Each row has a name. Each piece below is followed by the name of the row it came from, unless a question asks for something else. Each question is about the rows just above it.

[-10 -13 -18  -8  26  22   5 -22  24  28] : Rasaz
[ 17  20 -26   0   6   6 -30  21   4 -22] : Redu
[ 26  16  18 -19 -23  -8 -36  19 -32 -37] : pemu
[ 25   9 -34  51 -12  14 -17   8  29  20] : kigus
[  6 -12  16  -6  45 -17  -5 -14   8  17] : gavu
[ 0 -1  0  1  1 -1  0  1  2  1] : peg
[ 11 -10  18  12  -2  15  17 -17  13  -6] : Gati
[ 15 -15  35  30  -8  21 -15 -23  25   4] : pes
[-14 -27   8 -13 -11 -20  -6 -24 -20 -15] : Deve
Count the entries of [-10 -13 -18]: | 3
Count of [-15] in pes: | 2

[-11   4  24  -4   5  -4  13 -27 -14  19   6 -35 -18  22  23  46  -3   8
  15 -15  -1  15   3  10   5 -20  16 -17  20 -12  -2  17 -30   8  -5  17
  -2 -34  18 -31   1  -6   9  20  -3 -36  18  41] = Zon
[ -8   1  10 -32   9 -19  16 -20  -7  14   1 -23 -24  31   7  56  12  -6
  21  -3 -13  28  -4  -8 -26 -20   6   3   8 -18 -12 -17 -31 -16  10  -4
   1 -30  21 -17   6  -2  -8  11 -31 -24  -9  22] = peg
[ -9   6  25 -19   2   6   9 -23 -16  15   9 -35 -24   8  30  30 -14  14
   6 -18   8   5   7  25  -8 -15  22 -27  24  -5   3   1 -24  -3 -16  29
  -5 -28  10 -34   1  -8  17  18  11 -31  25  37] = dap
[ -7  -4  -5  33   7 -26  10  -6   5  11   1  -6  10  31  10  48  25 -15
  22  10 -22  29  10  -7  35 -11  -7  22 -10  -8 -16  34 -19  23  -7 -22
   6 -16  16   3  11   0 -14   7 -34 -15 -15  14] = Deve
[ -3   6  20 -35  -5  23   0 -12 -13   5   5 -13 -20 -21  26 -18 -27  21
 -10 -16  21 -20  11  35 -30   0  18 -31  22   9  14 -23   1 -19 -27  35
  -3  -3  -6 -23  -9  -6  18   5  33  -6  27  14] = pes
[ -8   1  11  17   7 -17  15 -21  -4  15   2 -24  -5  33   6  58  14  -6
  21  -2 -14  28  -3 -10  24 -20   8   2   7 -18 -10  28 -32  21  10  -4
   3 -32  22 -17   7  -3  -3  17 -23 -31  -1  34] = Nom
[ -8   1  10  17   9 -19  16 -20  -7  14   1 -23  -5  32 -14  56  12  -6
  21  -3 -13  28  -4  -8  26 -20   6   3   8 -18 -12  30 -31  20  10  -4
   1 -30  21 -17   6  -2  -2  16 -23 -32   2  31] = gavu
[-11   7  24 -13   2   3  13 -29 -16  17   6 -34 -20  13  28  35 -11  10
  10 -16   7   8   6  22  -4 -18  21 -23  24  -7  -2  10 -27   1 -13  26
  -8 -32  11 -34  -2  -5  15  18   7 -33  23  38] = Redu
[  4   2   6 -30  -7  24 -10   6  -1  -8   1   8 -13 -26   9 -48 -24  17
 -20  -8  23 -32   4  25 -34  15   6 -19   7  18  15 -38  20 -22 -22  21
  -7  18 -20   0  -8  -2  14  -8  33  17  15 -14] = kigus
[ -8   1  10 -32   9 -19  16 -20  -7  14   1 -23 -24  31   7  56  12  -6
  21  -3 -13  28  -4  -8 -26 -20   6   3   8 -18 -12 -17 -31 -16  10  -4
   1 -30  21 -17   6  -2  -2  16 -23 -15   2  31] = Rasaz
How many entries does [ -9   6  25 -19   2   6   9 -23 -16  15   9 -35 -24   8  30  30 -14  14
   6 -18   8   5   7  25  -8 -15  22] have? | 27
The rest of the row after [31 10]: | [ 48  25 -15  22  10 -22  29  10  -7  35 -11  -7  22 -10  -8 -16  34 -19
  23  -7 -22   6 -16  16   3  11   0 -14   7 -34 -15 -15  14]
Count of [-8] in Deve: | 1
Which row holds this, read backwards? [  2 -13  24   7] | Redu

[ 11 -15  25  15 -22 -15   0  41] : peg
[ -9 -17  17  34 -25 -12  11  39] : Gati
[ 12   3  46  25 -12  -8  17  17] : Nom
[ 24 -18  33  18  -2  -9   2  18] : dap
[ 13 -24  13  13 -14 -25  10  13] : pemu
[-21   3  46  25 -12 -21 -20  29] : pes
Times [13] occurs in pemu: | 4
Count the entries of [ -9 -17  17  34 -25]: | 5
Which row holds [ 2 -9 -2] read backwards? | dap
How many times does pes hold [-21]? | 2
How many entries does [ -9 -17  17  34 -25 -12  11  39] have? | 8

[ 4  0 -1 -1  3 -1 -1 -2  0  1] -> Gati
[-1  2 -1  2  2 -5  4  0 -3  5] -> dap
[ 33  21  26   1 -37  35  25 -31  31 -37] -> pemu
[-2  0 -1 -1  0 -1 -1 -1  0  1] -> Rasaz
[-1  2 -1  2  2 -5  4  0 -2 -2] -> gavu
[ 33  21  26   1 -37  35  25 -31  31   3] -> Deve
[ 22  33 -27  36 -17  38 -20  34  38  25] -> Redu
Which row holds [-1  2 -1  2  2 -5  4  0 -3  5]? | dap
Count of [-1] in Rasaz: | 5
Which row holds [ 5 -3  0  4 -5  2] read backwards? | dap
Go on from [ 0 -1 -1 -1] to the end of its row. | [0 1]
After [-1 -2  0], its row goes on with | [1]
Which row holds [-2 -2  0  4 -5  2  2 -1] read backwards? | gavu

[-24  11   4  -9 -16  -5  37 -18  -9 -17   6   2  -1   0  10  -6   6] = peg
[  5   7   0  18   3  -2  20  -1   1 -20  -8  -3   0 -35  31  15   4] = pes
[-24  11   4  -9  10  10  37 -18 -17 -17 -17   2  10 -17  10  15   6] = Nom
Count the entries of [ 5  7  0 18  3 -2]: | 6
How many times does Nom hold [-16]? | 0

[  7   7  -1   0  -3   1  14  -2   9  -2  -3   3   5  -2  -2  -6   9  -4
  20  -5  -1  -2  -5  -6   1  -6   1  -8  -3   2 -11   4  -2  -2  -1  13
   7  -4  -9 -11  -7  -6 -16   2   4   4  -9  -7   5] -> dap
[ -9  15  11 -28  -8  18 -20 -10  -4  -2  -7   9 -27 -10 -24  -1  20  -3
   3  -5  14  -2  -6 -16   4  10 -10 -14 -15   1  -8  15  -8  15 -11  -2
  -6 -29  26  12  25   8  15 -14 -21  21   0 -25   5] -> Deve
[-13 -15   6   7  21  10 -19  -6  -7   5   4 -16 -11  -1   4   9   0  15
 -22   8   0  12  -2   3  -7   1 -11  -6   2  -5  19  -1   5   8   3   3
   7   5   2   9   0   7   7 -10   7   3   5   9 -12] -> Redu
[-14   8   5  26  12   5 -10   1   6 -26 -14  11 -18  -3  20  -3   9   6
  18  -9 -15   9  25 -25  -7  19  -3  19  32   3  12 -14 -10  -7   9 -13
  24  -3 -27 -21 -24 -15  -8   9  19  19 -10  42  -7] -> peg
[  1   7   8 -15   5  -1   9 -16   3   4  -6   7  -8  -2  -1  13   5  -5
   0 -12  -5  11 -15 -27   8   6 -13 -12   3   5   3  -7   3  10 -17  -6
  -2   1   5  -2  -8  24  -8  -3  24 -17   5   4  11] -> kigus
[ -1  11   9  -6   6   6   6   2  -4   6   0  -9   5   1   2  15   2  -4
   8   3   2  -2  -2   1  -3  -1   1   3  -8   0   1   7   5   5 -11   3
  -8  16   4   4  -2   3  -9  -7   0 -17   5  -9  -1] -> Zon
[ -9  15  11 -28  -8  18 -20 -10  -4  -2  -7   9 -27 -10 -24  -1  20  -3
   3  -5  14  -2  -6 -16   4  10 -10 -14 -15   1  -8  15  -8  15 -11  -2
  27  17 -18  13   1  18 -18  22  34 -13  -2   6  20] -> pes
[ -8  29  -3  21   8 -15   2 -13  14  -3  15   0 -19  16  -4 -17 -10 -34
  23 -23   0 -13   5   3  10 -10  -5  -9  28  13 -13  18  -3 -14  19  -6
  -4  -6   3  -5  16 -10   0   2 -15   6 -12   8  -7] -> Gati
[ 25  -7  -7  35  16   3   1  19  17 -18 -12  -1 -29  10   8   5   3  -1
  -6   0  -6 -14  16  -7  20 -10  19  -4  13 -38  39 -15  15 -13  -3  16
 -28  11  19  -1 -39  13 -10   2  -2  14  24   9  -3] -> Rasaz
[ 21 -28 -18  -7 -25 -20 -11 -16  18  -8  18  -2  -5   3 -23 -24   0   5
 -28 -18   4   9 -14   6  20 -23  -7 -25   8  -1 -14 -20 -10 -16  30  11
   2 -38  14   6  18  -9   5 -11 -17  27   5 -11   7] -> pemu
[  8 -42 -24 -13 -24   3  -9  -6  12  15   8  21   9   0 -30 -41   1   6
 -16  -2   4   0 -13  16  38 -25 -15 -26   6   2 -29  -6   5 -10  23 -11
   5 -24  13  -2  13  20  25  -6 -11  34 -14  -9  -3] -> Nom
[ 0 -1 -1 -3  1  3  0 -1 -2 -2 -1 -1 -2  0 -2  2  6 -1 -2 -5 -1  2  1 -2
  4 -5  1 -3  2  4 -2 -4 -2 -2  2  3  0  0 -1 -2  0 -2 -4 -6  1  0 -1  0
 -2] -> gavu
Count the entries of [ -8  29  -3  21   8 -15   2 -13  14  -3  15   0 -19  16  -4 -17 -10 -34
  23 -23   0 -13   5   3  10 -10  -5  -9  28  13 -13  18  -3 -14  19  -6
  -4  -6   3  -5  16 -10   0   2 -15   6 -12   8  -7]: | 49
Count of [-2] in gavu: | 12
The rest of the row after [3 1]: | [ 19  17 -18 -12  -1 -29  10   8   5   3  -1  -6   0  -6 -14  16  -7  20
 -10  19  -4  13 -38  39 -15  15 -13  -3  16 -28  11  19  -1 -39  13 -10
   2  -2  14  24   9  -3]
After [-24 -13], its row goes on with | [-24   3  -9  -6  12  15   8  21   9   0 -30 -41   1   6 -16  -2   4   0
 -13  16  38 -25 -15 -26   6   2 -29  -6   5 -10  23 -11   5 -24  13  -2
  13  20  25  -6 -11  34 -14  -9  -3]
Number of entries in [ 0 -1 -1 -3  1  3  0 -1 -2 -2 -1 -1 -2  0 -2  2  6 -1 -2 -5 -1  2  1 -2
  4 -5  1 -3  2  4 -2 -4 -2 -2  2  3  0  0 -1 -2  0 -2 -4 -6  1  0 -1]: | 47
Where do [ -9  15  11 -28  -8  18 -20 -10  -4  -2  -7   9 -27 -10 -24  -1  20  -3
   3  -5  14  -2  -6 -16   4  10 -10 -14 -15   1  -8  15  -8  15 -11  -2
  27  17 -18  13   1  18 -18  22  34 -13  -2   6  20] appear? | pes
Count the entries of [-14   8   5  26  12   5 -10   1   6 -26 -14  11 -18  -3  20  -3   9]: | 17

[ 1 -3 21 11  2 17 -8] -> Nom
[ 1 -1 55 20 13 51  9] -> Zon
[11  7 46 -3  4 41 10] -> pemu
[ -2  12 -12 -13   5 -10   9] -> Redu
[-2 -6 -2  0 -6 -2 -2] -> Rasaz
[ 0  2 44 20  4 41 17] -> dap
[  0   1  44  20   6 -10   9] -> Deve
After [ 12 -12 -13   5 -10], its row goes on with | [9]
[ 6 20] is which row, read backwards? | Deve
Number of entries in [-2 -6 -2  0 -6]: | 5
Go on from [ 7 46 -3  4 41] to the end of its row. | [10]
How many times does Rasaz hold [-1]? | 0
Go on from [ 0  1 44 20] to the end of its row. | [  6 -10   9]

[ 13  10 -37 -24 -26]  Rasaz
[ 13  10 -30 -18 -11]  dap
[ 53  31 -37 -24 -24]  Redu
Number of entries in [13 10]: | 2
The rest of the row after [ 13  10 -30 -18]: | [-11]

[-50  21  34 -48   8  42 -43 -48 -48 -36 -48  51]  Rasaz
[-16 -27  40 -10 -32  38  -2 -36  34   5 -39  30]  Nom
[  3 -43  28  42 -14  38  -2 -35 -30  42   6  28]  kigus
[-50  21  34 -48   8  42  41  -5  48 -36 -19  51]  Deve
[  3 -43   6  42 -14 -39  23  33 -30 -27  35  19]  pes
[  3 -43   6  42 -14 -39  23  -3  29  -4  39   9]  Zon
How many times does kigus hold [28]? | 2
Times [-48] occurs in Rasaz: | 4
Count the entries of [-50  21  34 -48   8  42  41  -5  48 -36 -19  51]: | 12
After [ 38  -2 -36], its row goes on with | [ 34   5 -39  30]

[ 22 -30  16 -17  11   2 -10   9] -> peg
[ 22 -13 -32 -32  25  45 -40  26] -> dap
[ 12 -10 -30 -17  16  11   2   9] -> pemu
Which row holds [-32 -13  22] read backwards? | dap
Which row holds this, read backwards? [  9   2  11  16 -17 -30 -10] | pemu

[ 7  0 -1 -5 14  5  9  2  1 10 -2  6 -7  3  8 17  2  1  2 17 -7  8 -1] = kigus
[  7 -27  -2   2  18 -14   1  14   0  34   3  -3   8  14  14   3  16 -17
  19  42   7  -9  -1] = pemu
[-1  1 -2  0  9  2 13  8 -4 19 12  2 22  5  5 -9 23  1 10 10 27 -5 -1] = Redu
[ 17  22   0  -4 -27  14 -20  12  23  -4  17  -4  36  20  -6 -10  11   0
  20  27 -19  14  -4] = Rasaz
[ -3  -9  -2   5  29   0  25   0 -11  23  -2   4  -8  -4  12   1   2  17
   2  -7  17   8  -1] = Nom
[ 24 -11   1   2  -5   2 -20   7  17   9  -8   4   8  14  14   2  16  -8
  13  28 -19  14  -1] = gavu
Which row holds [ 8 -7 17  2  1  2 17] read backwards? | kigus
How many entries does [-3 -9 -2  5 29  0] have? | 6
Count of [-5] in Rasaz: | 0
The rest of the row after [ 28 -19  14]: | [-1]
The rest of the row after [ 8 14 14  3 16]: | [-17  19  42   7  -9  -1]
How many entries does [ 17  22   0  -4 -27  14 -20  12  23  -4  17  -4  36  20  -6 -10  11   0
  20  27 -19  14  -4] have? | 23

[-16  39  18 -34  -1] -> peg
[ -5   1 -11  12  -6] -> Rasaz
[ 13  19  30   1 -22] -> Nom
[ 0 30  8  4  3] -> kigus
[ 27 -28  -7  45   0] -> Zon
[-13  18  50   5  23] -> dap
[ 18 -16 -34  39  21] -> gavu
[-18  45  18 -41 -22] -> Gati
[ 15 -13 -28  -7 -19] -> Deve
[  6 -18   9  -2  19] -> pemu
[-12   0  -2 -11   8] -> pes
[ -1   9  15 -35  19] -> Redu
After [-12   0], its row goes on with | [ -2 -11   8]
[ 39 -34 -16  18] is which row, read backwards? | gavu
Number of entries in [-18  45  18 -41]: | 4

[  0 -12  -8  -8  18  -6  27 -17  -8  21 -12   3  18 -13 -15   1   4 -23
  20  23 -12] : Zon
[ -1  -8  -4  -9  15  -6  31 -26  -5  28  -2   2  24  26 -16   7   6 -24
  24  22 -13] : dap
[  4  -9  -8 -12  15  -7  18 -11  -2  16   4   0  10  15  -8   1   4 -18
  13  20 -11] : Redu
[ -8 -14   0  -3  23  -6  45 -32  -5  34  -6   6  31  39 -27   3   5 -31
  32  28 -14] : Deve
[ 18   4 -15 -21   0  -5 -11   5  -2   2  11  -8  -6 -12  15   8   5  -4
  -4   7  -7] : Gati
[ 20   7 -16 -22  -3  -4 -17   8  -3  -1  13  -9  25  26  20   9   4   0
  -6   4  -6] : Rasaz
Times [-12] occurs in Zon: | 3
The rest of the row after [24 26]: | [-16   7   6 -24  24  22 -13]

[-35 -23  14  17  -3   3  10   6 -42 -24  18  16  19  21  15 -14  -4  25]  Gati
[-27 -14 -12  21 -24  26 -15  -3  11  44   2  22  -2 -45 -16  15  30  -6]  gavu
[-30 -14 -10  14 -26  17   4  21 -47  12   6  28  14 -50  -8  -2  19  -1]  Redu
[-19  35  -9   8  -2  14  16 -17  29   6  14   0 -15  15  18  31  54  16]  Zon
[-16  23 -37  -2   8 -23  -1 -32   2  43  11  -6  11 -16   5  -2  42  -9]  pemu
[ 15 -23  -8  -3   1  -4  21   2   8  13  11  34  55 -30  27  17  -8  27]  Deve
[-35 -23  14  16  -3   3  10   7 -42 -24  18  16  19  21  15 -15  -3  25]  pes
[-34  -3  -9  14  -5  40 -15  -3  11  43 -14  -4 -27   9 -14  28  14  -6]  dap
[-39   3  -5  -3   0  37   4   2  18  41 -20 -16 -22  30  -9  13 -10   1]  kigus
[  1  -4  21   2   8  11  11  34  55 -36 -32   1 -23   9   9  14  12  21]  Nom
[-36 -14   2   8 -19   5   3  21 -47 -13   9  28  27 -22  10 -19  -2  13]  peg
[-28 -10 -12  23 -16  36 -26  -1  -4  38  -4  11 -19 -22 -19  29  31  -9]  Rasaz
[  6  12 -47  21   4  17 -26] is which row, read backwards? | Redu
[55 34 11 13  8  2 21 -4  1] is which row, read backwards? | Deve
The rest of the row after [  3  21 -47]: | [-13   9  28  27 -22  10 -19  -2  13]
After [-15  -3  11  43], its row goes on with | [-14  -4 -27   9 -14  28  14  -6]

[ -9  10  -2  17  -5 -13  -1  19  -8  28   8  11   8 -24   4   6  22  -9
  -3] = dap
[ -7  -5  28   9 -10  22  11   8 -13   7   0   2  -4  11  -4  14   4   6
   5] = Gati
[-21  14  32  10 -14 -12  -4  12  26 -10  -1  -5   2  -9   3  13   0  -2
 -23] = Zon
[  1   7   1  19   1  -6  10   3  45 -10   0  -6   2   1   5  -1   9  19
  19] = peg
[-11  44 -16 -17  -5   1   4 -17  28  -7  -7  24 -15  -9   2   1 -25 -17
   2] = gavu
[ 47 -20 -18 -10  26 -47   8  -4   3 -10 -17 -22  -3 -21   4  -8   0  -2
 -15] = Nom
[ -2 -17 -12   5  14  24  -6 -15  50 -16 -32 -26  -8  25   0  -9  -3 -17
  -5] = pemu
[-21  14  32  10 -14 -12  -4  12  26 -10  -1  -6   2  -9   3 -29  23  -2
  19] = Deve
[  1  -6 -34   5  17  32  -8   1  34  -1  19 -10  13 -47   2  -2  16  -6
  10] = pes
How many times does peg hold [-6]? | 2
Count of [-17] in gavu: | 3
The rest of the row after [-10  -1  -6   2]: | [ -9   3 -29  23  -2  19]
How many entries does [ -2 -17 -12   5  14  24  -6 -15  50 -16 -32 -26] have? | 12
Number of entries in [-21  14  32  10 -14 -12  -4  12  26 -10  -1  -5]: | 12
Number of entries in [-21  14  32  10 -14 -12  -4  12  26 -10  -1  -6]: | 12
Times [25] occurs in pemu: | 1

